Below are the code and all the weights of a small trained network. Each question names an input and a class and asks about switching units off, where a switched-off unit gives its printed mean instead of its output.

import numpy as np


def w(rows, s, z=0):
    codes = np.array(rows[::2]) - 128.0
    scale = np.full(codes.shape[1], s)
    scale[-1] = z or s
    return codes * scale


def norm(h):
    return h / np.sqrt((h * h).mean(-1, keepdims=True) + 1e-5)


def f(y):
    return np.maximum(y, 0)


def log_softmax(a):
    a = a - a.max(-1, keepdims=True)
    return a - np.log(np.exp(a).sum(-1, keepdims=True))


def net(x, mask):
    res = np.array(x, float).reshape(1, 8) / 4 @ E
    u = 0
    for l in range(3):
        y = f(norm(res) @ A[l][:, :-1].T + A[l][:, -1])
        res = res + np.where(mask[u : u + 10], y, B[l][:, -1]) @ B[l][:, :-1]
        u += 10
    return log_softmax(norm(res)[-1] @ U[:, :-1].T + U[:, -1])


A, B = {}, {}
E = w([
[190,142,99,229,93],'x0',
[129,128,128,127,128],'x1',
[154,178,112,96,101],'x2',
[128,137,123,123,128],'x3',
[121,116,132,138,135],'x4',
[130,137,124,123,127],'x5',
[205,181,254,136,220],'x6',
[12,181,150,168,20],'x7',
],0.0062)
A[0] = w([
[98,105,116,146,166,153],'L0N1',
[55,204,102,77,149,139],'L0N2',
[126,103,2,103,187,143],'L0N3',
[130,155,177,122,118,95],'L0N4',
[130,158,102,129,140,69],'L0N5',
[65,230,255,178,137,2],'L0N6',
[82,190,188,163,124,46],'L0N7',
[96,124,118,157,87,71],'L0N8',
[165,54,67,93,121,91],'L0N9',
[166,152,96,210,119,163],'L0N10',
],0.0081,0.0049)
B[0] = w([
[166,192,123,87,82,170],'L0N1',
[105,93,179,153,122,206],'L0N2',
[150,95,189,123,107,252],'L0N3',
[132,82,106,131,153,158],'L0N4',
[133,99,114,134,128,128],'L0N5',
[204,1,49,67,86,207],'L0N6',
[158,85,115,92,72,166],'L0N7',
[121,156,94,133,123,159],'L0N8',
[172,36,183,113,45,206],'L0N9',
[168,127,92,221,88,213],'L0N10',
],0.008,0.0047)
A[1] = w([
[168,182,112,92,91,83],'L1N1',
[25,141,113,85,128,42],'L1N2',
[161,75,161,31,169,234],'L1N3',
[130,80,149,37,131,109],'L1N4',
[116,192,141,138,139,3],'L1N5',
[1,128,114,146,69,87],'L1N6',
[133,152,86,98,124,65],'L1N7',
[129,106,194,147,100,80],'L1N8',
[148,88,157,90,146,87],'L1N9',
[65,170,117,84,193,87],'L1N10',
],0.0095,0.0025)
B[1] = w([
[116,68,133,147,137,137],'L1N1',
[151,53,254,104,120,151],'L1N2',
[73,166,85,172,117,254],'L1N3',
[51,139,143,124,121,213],'L1N4',
[138,78,156,97,117,128],'L1N5',
[124,177,206,149,106,182],'L1N6',
[133,87,123,167,125,128],'L1N7',
[136,123,101,105,104,156],'L1N8',
[124,167,31,105,141,185],'L1N9',
[193,171,134,179,144,136],'L1N10',
],0.0083,0.0093)
A[2] = w([
[81,165,154,111,198,177],'L2N1',
[78,109,124,31,94,89],'L2N2',
[188,97,135,114,79,3],'L2N3',
[211,170,151,208,207,113],'L2N4',
[87,174,117,47,255,120],'L2N5',
[194,103,99,148,117,68],'L2N6',
[113,132,129,153,121,61],'L2N7',
[40,82,145,60,103,155],'L2N8',
[39,133,84,131,56,124],'L2N9',
[137,169,155,83,235,102],'L2N10',
],0.0098,0.0043)
B[2] = w([
[205,69,69,222,39,172],'L2N1',
[135,91,129,76,254,205],'L2N2',
[140,66,126,159,110,152],'L2N3',
[127,169,170,60,195,185],'L2N4',
[98,152,60,188,61,184],'L2N5',
[151,74,210,104,122,173],'L2N6',
[150,206,85,153,119,131],'L2N7',
[178,132,127,73,219,242],'L2N8',
[83,185,93,121,167,254],'L2N9',
[72,169,154,183,48,158],'L2N10',
],0.0071,0.0081)
U = w([
[61,126,57,55,235,147],'0',
[61,216,59,217,73,199],'1',
[196,48,131,179,55,155],'2',
[205,185,183,143,248,4],'3',
[47,146,238,95,134,68],'4',
],0.016,0.0022)

Each question gives the input, the list of numbers given to net, and the class t.
The units are the neurons (one row each of A and B). Each row of codes is followed by its name. A weight is (code - 128) times the scale printed after its matrix; where a second scale follows, it is the last column's (A, B and U).
mask holds one flag per neuron, layer by layer. A switched-off neuron (its flag False) gives its mean, the last column of its row in B, instead of its output. The means were averaged over made-up inputs and are rounded, as every weight is.
A unit's drop is (log p(t) with every unit on - log p(t) with that unit switched off) / (log p(t) with every unit on - log p(t) with every unit switched off).
The circuit of an input: a set's keep is (log p(t) with only the set's units on - log p(t) with every unit switched off) / (log p(t) with every unit on - log p(t) with every unit switched off). Starting from the 12 units with the biggest drops (on a tie, the unit counted first), units are removed one at a time, each time the one whose removal leaves the highest keep (on an exact tie, the one counted first), for as long as the keep stays at least 0.8.
units of the circuit, in order: the units of the circuit, biggest drop first
most important unit: the unit with the biggest drop
k most important neurons: the k neurons with the biggest drops, biggest first
k most important neurons of layer l: the k neurons of layer l with the biggest drops, biggest first
drop when u is switched off: that unit's drop, to one decimal
input [5,0,-1,-5,-2,-2,-2,0], class 2: 2 most important neurons : (L1N3 L1N4)
input [3,6,8,-5,5,-6,5,8], class 2: units of the circuit, in order : (L0N6)
input [0,6,-7,5,1,3,-6,8], class 4: units of the circuit, in order : (L1N2 L1N3 L1N6)
input [-3,-4,-8,4,7,8,-1,1], class 4: units of the circuit, in order : (L0N6 L1N6)
input [-8,1,8,-8,-5,-3,-5,3], class 4: units of the circuit, in order : (L1N6 L1N2)
input [7,-7,7,8,1,5,2,7], class 2: units of the circuit, in order : (L1N3 L0N6)
input [7,-8,5,1,-6,0,1,1], class 2: 2 most important neurons : (L1N3 L1N4)
input [-6,6,-6,-1,6,6,1,-1], class 1: 3 most important neurons : (L0N9 L1N10 L0N6)
input [0,0,8,4,7,5,-7,6], class 4: 3 most important neurons : (L1N2 L1N3 L1N6)
input [-8,3,-7,-2,2,-6,-4,1], class 4: 3 most important neurons : (L1N2 L1N6 L0N6)
input [0,8,8,-2,-2,-7,1,-6], class 1: 2 most important neurons : (L0N10 L1N9)
input [0,-3,-4,1,0,5,-2,4], class 4: 2 most important neurons of layer 1 : (L1N2 L1N3)
input [-3,2,-6,-8,-2,4,-8,5], class 4: 2 most important neurons : (L1N6 L1N2)
input [-2,7,3,8,4,5,8,2], class 0: most important unit : L0N6
input [-1,5,-8,6,4,-3,4,1], class 0: drop when L0N6 is switched off : 1.0
input [-2,2,4,2,-7,-5,-1,5], class 4: drop when L1N6 is switched off : 0.3
input [-2,5,-5,-2,0,-2,5,2], class 0: drop when L0N6 is switched off : 0.3
